Here is a tiny trained network, its code and every weight. The questions are about switching its units off for an input and a target symbol, where a switched-off unit gives its printed mean instead of its output.

import numpy as np


def w(rows, s, z=0):
    codes = np.array(rows[::2]) - 128.0
    scale = np.full(codes.shape[1], s)
    scale[-1] = z or s
    return codes * scale


def f(y):
    return np.maximum(y, 0)


def softmax(a):
    e = np.exp(a - a.max(-1, keepdims=True))
    return e / e.sum(-1, keepdims=True)


def log_softmax(a):
    a = a - a.max(-1, keepdims=True)
    return a - np.log(np.exp(a).sum(-1, keepdims=True))


def net(x, mask):
    ids = ['γδηθλμξπστψω'.index(c) for c in x.split()]
    T = len(ids)
    res = E[ids] + P[:T]
    u = 0
    for l in range(3):
        r = res
        for j in range(3):
            rows = slice(2 * j, 2 * j + 2)
            q, k, v = (r @ M[l][rows].T for M in (Q, K, V))
            z = softmax(np.where(np.tri(T) > 0, q @ k.T / 2**0.5, -1e9)) @ v
            o = O[l][rows]
            res = res + np.where(mask[u + j], z, o[:, -1]) @ o[:, :-1]
        u += 3
        y = f(res @ A[l][:, :-1].T + A[l][:, -1])
        res = res + np.where(mask[u : u + 4], y, B[l][:, -1]) @ B[l][:, :-1]
        u += 4
    return log_softmax(res[-1] @ U[:, :-1].T + U[:, -1])


Q, K, V, O, A, B = {}, {}, {}, {}, {}, {}
E = w([
[116,124,117],'γ',
[116,126,115],'δ',
[109,107,105],'η',
[117,118,129],'θ',
[124,162,132],'λ',
[115,112,157],'μ',
[120,95,174],'ξ',
[112,59,170],'π',
[31,247,98],'σ',
[131,105,214],'τ',
[72,133,2],'ψ',
[182,235,174],'ω',
],0.0069)
P = w([
[172,123,121],'0',
[150,139,149],'1',
[126,146,163],'2',
[92,149,182],'3',
[66,154,194],'4',
[43,158,217],'5',
[26,165,220],'6',
[3,162,221],'7',
],0.0046)
Q[0] = w([
[198,128,116],'0.h1',
[73,83,195],'0.h1',
[84,253,122],'0.h2',
[38,160,183],'0.h2',
[149,103,91],'0.h3',
[185,134,91],'0.h3',
],0.038)
K[0] = w([
[189,125,82],'0.h1',
[49,206,124],'0.h1',
[102,240,83],'0.h2',
[1,169,220],'0.h2',
[160,119,95],'0.h3',
[104,145,27],'0.h3',
],0.027)
V[0] = w([
[248,156,232],'0.h1',
[118,65,107],'0.h1',
[194,254,249],'0.h2',
[125,118,195],'0.h2',
[101,115,127],'0.h3',
[204,154,135],'0.h3',
],0.0099)
O[0] = w([
[136,6,109,127],'0.h1',
[111,138,176,81],'0.h1',
[238,78,75,255],'0.h2',
[161,94,156,162],'0.h2',
[132,109,128,127],'0.h3',
[113,192,116,130],'0.h3',
],0.011,0.0043)
A[0] = w([
[141,255,129,5],'0.n1',
[137,136,13,80],'0.n2',
[39,107,78,52],'0.n3',
[125,144,101,35],'0.n4',
],0.0056,0.0017)
B[0] = w([
[254,60,96,230],'0.n1',
[93,119,155,246],'0.n2',
[130,203,104,148],'0.n3',
[126,124,136,131],'0.n4',
],0.0095,0.0011)
Q[1] = w([
[106,91,118],'1.h1',
[146,54,125],'1.h1',
[123,159,158],'1.h2',
[7,238,139],'1.h2',
[149,75,104],'1.h3',
[121,78,214],'1.h3',
],0.016)
K[1] = w([
[85,64,128],'1.h1',
[82,101,104],'1.h1',
[79,102,156],'1.h2',
[64,50,248],'1.h2',
[133,77,89],'1.h3',
[120,77,216],'1.h3',
],0.016)
V[1] = w([
[112,184,212],'1.h1',
[133,131,94],'1.h1',
[57,78,206],'1.h2',
[124,138,128],'1.h2',
[253,135,241],'1.h3',
[164,122,146],'1.h3',
],0.005)
O[1] = w([
[141,22,74,64],'1.h1',
[127,121,165,138],'1.h1',
[193,147,25,1],'1.h2',
[122,116,120,115],'1.h2',
[2,148,94,230],'1.h3',
[95,140,117,166],'1.h3',
],0.004,0.0027)
A[1] = w([
[169,206,133,80],'1.n1',
[121,89,138,14],'1.n2',
[12,95,2,31],'1.n3',
[63,79,87,254],'1.n4',
],0.0085,0.0023)
B[1] = w([
[110,88,98,193],'1.n1',
[195,143,157,140],'1.n2',
[248,189,142,143],'1.n3',
[35,105,43,254],'1.n4',
],0.015,0.002)
Q[2] = w([
[36,91,6],'2.h1',
[160,32,78],'2.h1',
[74,88,131],'2.h2',
[143,34,71],'2.h2',
[139,159,92],'2.h3',
[133,87,112],'2.h3',
],0.022)
K[2] = w([
[94,115,253],'2.h1',
[141,33,171],'2.h1',
[100,120,173],'2.h2',
[206,98,195],'2.h2',
[137,156,99],'2.h3',
[146,108,143],'2.h3',
],0.025)
V[2] = w([
[5,130,161],'2.h1',
[105,67,184],'2.h1',
[56,174,64],'2.h2',
[32,74,192],'2.h2',
[41,124,196],'2.h3',
[122,126,119],'2.h3',
],0.02)
O[2] = w([
[229,215,167,99],'2.h1',
[211,72,162,160],'2.h1',
[114,247,97,61],'2.h2',
[244,110,6,1],'2.h2',
[255,167,143,27],'2.h3',
[126,130,114,141],'2.h3',
],0.013,0.006)
A[2] = w([
[52,221,201,133],'2.n1',
[193,69,78,125],'2.n2',
[146,254,122,86],'2.n3',
[23,127,169,5],'2.n4',
],0.0081,0.0034)
B[2] = w([
[93,2,83,202],'2.n1',
[164,58,76,160],'2.n2',
[66,216,216,178],'2.n3',
[239,200,179,255],'2.n4',
],0.011,0.024)
U = w([
[131,154,113,63],'γ',
[115,155,109,83],'δ',
[150,220,144,101],'η',
[153,181,118,118],'θ',
[71,107,65,254],'λ',
[160,145,75,170],'μ',
[174,120,55,194],'ξ',
[253,160,97,124],'π',
[75,98,91,140],'σ',
[128,18,40,114],'τ',
[13,147,110,148],'ψ',
[123,82,211,69],'ω',
],0.0039,0.005)

Each question gives the input, a string of symbols that net reads in full, and the target symbol t.
The units are the heads (2 rows each of Q, K, V and O) and the neurons (one row each of A and B). Each row of codes is followed by its name. A weight is (code - 128) times the scale printed after its matrix; where a second scale follows, it is the last column's (O, A, B and U).
mask holds one flag per unit, layer by layer, with each layer's heads first. A switched-off unit (its flag False) gives its mean, the last column of its rows in O or B, instead of its output. The means were averaged over made-up inputs and are rounded, as every weight is.
A unit's drop is (log p(t) with every unit on - log p(t) with that unit switched off) / (log p(t) with every unit on - log p(t) with every unit switched off).
The circuit of an input: a set's keep is (log p(t) with only the set's units on - log p(t) with every unit switched off) / (log p(t) with every unit on - log p(t) with every unit switched off). Starting from the 12 units with the biggest drops (on a tie, the unit counted first), units are removed one at a time, each time the one whose removal leaves the highest keep (on an exact tie, the one counted first), for as long as the keep stays at least 0.8.
circuit, biggest first: the units of the circuit, biggest drop first
unit that matters most: the unit with the biggest drop
top k neurons: the k neurons with the biggest drops, biggest first
k most important neurons of layer l: the k neurons of layer l with the biggest drops, biggest first
heads that matter: for each layer, one digit per head in row order, 1 if its drop is at least 0.15 and else 0, layers parted by /
input τ θ ω ω τ, target ω: circuit, biggest first -> (2.h2, 0.h2)
input ω ψ θ γ ω ψ, target ω: circuit, biggest first -> (2.h2, 0.h2)
input ω η ω γ, target ω: top 2 neurons -> (2.n4, 1.n4)
input ω η ξ ψ π, target ψ: heads that matter -> 110 / 000 / 110
input ω ψ τ ω θ λ, target ω: heads that matter -> 110 / 000 / 010
input ω ψ λ ξ π γ η, target π: circuit, biggest first -> (0.h2, 2.h2, 2.h1)
input ψ η η, target ψ: top neuron -> (2.n4)
input ω τ π μ, target τ: circuit, biggest first -> (2.h2, 0.h1)
input π θ σ, target η: circuit, biggest first -> (0.h2, 2.h1, 2.h2, 2.n3)
input μ μ δ π η τ γ, target τ: heads that matter -> 010 / 000 / 010
input μ τ ω ω ξ, target ω: circuit, biggest first -> (0.h2, 2.h2)
input μ τ η θ, target τ: circuit, biggest first -> (2.h2, 2.n4, 0.h1)
input μ η ω μ ψ π, target ψ: 2 most important neurons of layer 2 -> (2.n1, 2.n3)
input γ η τ η λ ω δ, target ω: unit that matters most -> 0.h2
input λ θ γ π, target π: circuit, biggest first -> (0.h2, 2.h1, 2.h2)
input γ π θ τ δ θ, target τ: circuit, biggest first -> (2.n4, 2.h2, 2.n3)
input π ψ η η, target ψ: heads that matter -> 110 / 010 / 110
input θ η ψ δ θ, target ψ: heads that matter -> 110 / 001 / 110
input γ η η θ η η δ, target η: top 2 neurons -> (2.n3, 2.n1)
input η ψ μ, target ψ: 2 most important neurons of layer 2 -> (2.n1, 2.n3)
input π π π μ π η γ, target π: circuit, biggest first -> (2.h2, 0.h2, 2.h1)
input π η δ, target π: unit that matters most -> 0.h2
input ξ η τ, target τ: circuit, biggest first -> (2.h2, 0.h1, 2.n4)
input μ η π θ, target π: heads that matter -> 110 / 000 / 111
input ω τ π η γ, target π: 2 most important neurons of layer 1 -> (1.n4, 1.n3)
input ω π π, target ω: circuit, biggest first -> (0.h1, 2.h2, 0.h2)
